Below are the code and all the weights of a small trained network. Each question names an input and a target symbol and asks about switching units off, where a switched-off unit gives its printed mean instead of its output.

import numpy as np


def w(rows, s, z=0):
    codes = np.array(rows[::2]) - 128.0
    scale = np.full(codes.shape[1], s)
    scale[-1] = z or s
    return codes * scale


def f(y):
    return y / 2 * (1 + np.tanh(0.7978845608 * (y + 0.044715 * y**3)))


def softmax(a):
    e = np.exp(a - a.max(-1, keepdims=True))
    return e / e.sum(-1, keepdims=True)


def log_softmax(a):
    a = a - a.max(-1, keepdims=True)
    return a - np.log(np.exp(a).sum(-1, keepdims=True))


def net(x, mask):
    ids = ['αζημξπστψ'.index(c) for c in x.split()]
    T = len(ids)
    res = E[ids] + P[:T]
    u = 0
    for l in range(2):
        q, k, v = (res @ M[l].T for M in (Q, K, V))
        z = softmax(np.where(np.tri(T) > 0, q @ k.T / 3**0.5, -1e9)) @ v
        res = res + np.where(mask[u], z, O[l][:, -1]) @ O[l][:, :-1]
        u += 1
        y = f(res @ A[l][:, :-1].T + A[l][:, -1])
        res = res + np.where(mask[u : u + 4], y, B[l][:, -1]) @ B[l][:, :-1]
        u += 4
    return log_softmax(res[-1] @ U[:, :-1].T + U[:, -1])


Q, K, V, O, A, B = {}, {}, {}, {}, {}, {}
E = w([
[104,43,121,93,81,150,117,151,168,135,140],'α',
[96,77,93,115,94,133,134,159,174,200,253],'ζ',
[70,173,54,49,154,51,77,110,124,144,149],'η',
[32,55,93,144,71,165,161,146,141,90,114],'μ',
[88,89,137,92,82,172,91,155,141,87,177],'ξ',
[237,156,112,152,131,88,90,36,150,134,106],'π',
[106,230,132,217,157,136,86,123,103,151,97],'σ',
[123,17,186,208,92,77,145,32,131,142,199],'τ',
[139,173,227,115,193,131,142,103,220,114,184],'ψ',
],0.018)
P = w([
[97,111,87,128,114,74,176,192,121,59,152],'0',
[124,142,89,80,103,169,7,127,108,69,123],'1',
[104,108,116,112,63,155,44,113,129,125,153],'2',
[118,178,111,71,132,148,45,112,199,137,187],'3',
[160,170,108,111,169,131,80,170,171,145,142],'4',
[131,160,102,165,83,143,143,136,121,129,116],'5',
[170,159,95,158,131,149,152,136,146,180,148],'6',
[142,161,112,150,129,147,142,113,131,123,107],'7',
],0.013)
Q[0] = w([
[167,201,88,100,112,57,169,144,130,136,217],'L0H0',
[165,111,4,82,104,128,245,145,162,130,170],'L0H0',
[98,61,95,82,182,124,87,163,111,118,89],'L0H0',
],0.0045)
K[0] = w([
[73,133,159,71,147,178,80,108,128,205,108],'L0H0',
[88,106,140,97,120,113,59,158,148,32,135],'L0H0',
[119,176,80,163,124,175,90,144,4,69,66],'L0H0',
],0.0045)
V[0] = w([
[174,122,170,167,167,201,113,124,150,38,94],'L0H0',
[133,135,99,157,92,2,74,167,170,101,138],'L0H0',
[130,75,192,113,134,169,158,52,124,176,66],'L0H0',
],0.0063)
O[0] = w([
[87,104,85,106,79,134,140,82,189,149,158,58],'L0H0',
[116,94,106,158,121,179,119,195,125,254,107,249],'L0H0',
[190,232,129,161,56,85,151,196,133,143,110,1],'L0H0',
],0.011,0.0074)
A[0] = w([
[96,74,161,149,171,136,159,38,93,133,131,77],'L0N0',
[80,122,165,79,94,100,163,175,165,2,139,5],'L0N1',
[184,149,244,80,132,163,134,151,161,144,115,59],'L0N2',
[88,130,100,210,161,172,77,140,108,134,127,26],'L0N3',
],0.0072,0.0015)
B[0] = w([
[232,231,116,59,161,130,76,195,91,147,79,177],'L0N0',
[109,127,123,254,112,103,126,6,120,92,86,133],'L0N1',
[113,102,120,173,14,9,174,139,33,166,187,160],'L0N2',
[249,149,138,25,75,87,204,32,214,69,100,253],'L0N3',
],0.0061,0.006)
Q[1] = w([
[187,105,84,198,89,147,139,203,255,58,69],'L1H0',
[119,69,151,70,108,212,106,126,205,108,222],'L1H0',
[144,88,98,113,174,183,210,209,122,148,137],'L1H0',
],0.0062)
K[1] = w([
[149,127,189,133,68,124,128,126,152,104,119],'L1H0',
[177,76,147,181,149,223,161,173,146,97,130],'L1H0',
[170,150,125,97,53,254,60,86,134,158,157],'L1H0',
],0.0057)
V[1] = w([
[75,221,115,7,156,110,65,81,174,147,47],'L1H0',
[148,136,247,166,213,191,240,65,151,78,175],'L1H0',
[219,154,109,133,2,252,186,75,176,201,66],'L1H0',
],0.005)
O[1] = w([
[116,117,106,118,187,157,182,37,103,122,126,255],'L1H0',
[245,40,152,109,70,44,134,112,30,48,156,17],'L1H0',
[33,93,78,141,185,107,135,119,159,90,97,18],'L1H0',
],0.011,0.0068)
A[1] = w([
[138,103,74,2,97,124,153,167,60,154,127,24],'L1N0',
[75,137,54,65,108,115,47,159,123,102,177,209],'L1N1',
[80,56,126,104,135,149,87,91,120,156,154,255],'L1N2',
[45,70,56,35,130,87,164,182,86,123,138,82],'L1N3',
],0.0087,0.0027)
B[1] = w([
[167,150,82,244,122,166,175,124,211,134,89,164],'L1N0',
[116,10,183,217,77,162,124,108,104,121,70,204],'L1N1',
[150,77,109,99,155,83,164,106,87,91,142,246],'L1N2',
[242,102,198,153,144,149,122,189,147,150,218,169],'L1N3',
],0.013,0.014)
U = w([
[120,137,152,171,96,179,99,167,215,139,127,37],'α',
[176,154,192,156,139,178,71,210,112,145,99,41],'ζ',
[111,161,154,100,131,238,113,116,63,198,183,96],'η',
[176,110,151,253,116,217,150,237,188,85,136,144],'μ',
[168,127,180,126,91,135,118,136,211,151,103,19],'ξ',
[50,80,81,218,104,88,176,131,202,162,74,254],'π',
[97,157,2,76,178,94,224,136,40,50,136,219],'σ',
[122,154,126,233,68,140,76,206,151,208,119,138],'τ',
[235,170,166,178,88,93,168,103,186,89,159,89],'ψ',
],0.0055,0.0038)

Each question gives the input, a string of symbols that net reads in full, and the target symbol t.
The units are the heads (3 rows each of Q, K, V and O) and the neurons (one row each of A and B). Each row of codes is followed by its name. A weight is (code - 128) times the scale printed after its matrix; where a second scale follows, it is the last column's (O, A, B and U).
mask holds one flag per unit, layer by layer, with each layer's heads first. A switched-off unit (its flag False) gives its mean, the last column of its rows in O or B, instead of its output. The means were averaged over made-up inputs and are rounded, as every weight is.
A unit's drop is (log p(t) with every unit on - log p(t) with that unit switched off) / (log p(t) with every unit on - log p(t) with every unit switched off).
The circuit of an input: a set's keep is (log p(t) with only the set's units on - log p(t) with every unit switched off) / (log p(t) with every unit on - log p(t) with every unit switched off). Starting from all 10 units, units are removed one at a time, each time the one whose removal leaves the highest keep (on an exact tie, the one counted first), for as long as the keep stays at least 0.8.
circuit, biggest first: the units of the circuit, biggest drop first
most important unit: the unit with the biggest drop
k most important neurons of layer l: the k neurons of layer l with the biggest drops, biggest first
drop of u: that unit's drop, to one decimal
input τ τ σ, target τ: circuit, biggest first : [L0H0; L1N2]
input η π η η η α π σ, target η: circuit, biggest first : [L1H0]
input η η ζ, target μ: circuit, biggest first : [L1H0; L1N3; L1N1]
input τ ψ τ, target τ: circuit, biggest first : [L1H0; L0H0; L0N3]
input π η σ, target π: circuit, biggest first : [L1H0; L1N3]
input η ψ μ, target μ: circuit, biggest first : [L1N3; L1H0]
input τ η ψ, target τ: circuit, biggest first : [L1H0; L0H0; L0N2; L1N2]
input τ η ψ η, target π: 3 most important neurons of layer 1 : [L1N1; L1N2; L1N0]
input π μ π ψ, target π: circuit, biggest first : [L1H0; L0H0; L1N3]
input σ α τ, target σ: circuit, biggest first : [L1N1; L1N2]
input π ξ π, target π: circuit, biggest first : [L1H0; L0H0]
input η π ψ η, target π: circuit, biggest first : [L1N1; L1H0; L1N3]
input η η η ζ ψ, target η: 3 most important neurons of layer 1 : [L1N0; L1N1; L1N2]
input π η ψ π, target π: 2 most important neurons of layer 0 : [L0N0; L0N3]
input σ ψ ψ, target σ: most important unit : L0N3
input η η η π η ζ η, target σ: 2 most important neurons of layer 1 : [L1N1; L1N2]
input τ ψ ψ, target τ: drop of L1H0 : 0.7
input τ ξ π τ π π ξ ψ, target π: drop of L1N3 : 0.6
input σ π σ, target σ: drop of L1H0 : 0.5
input ψ ψ τ, target ψ: drop of L1N1 : 0.1
input ψ π σ, target ψ: most important unit : L1H0
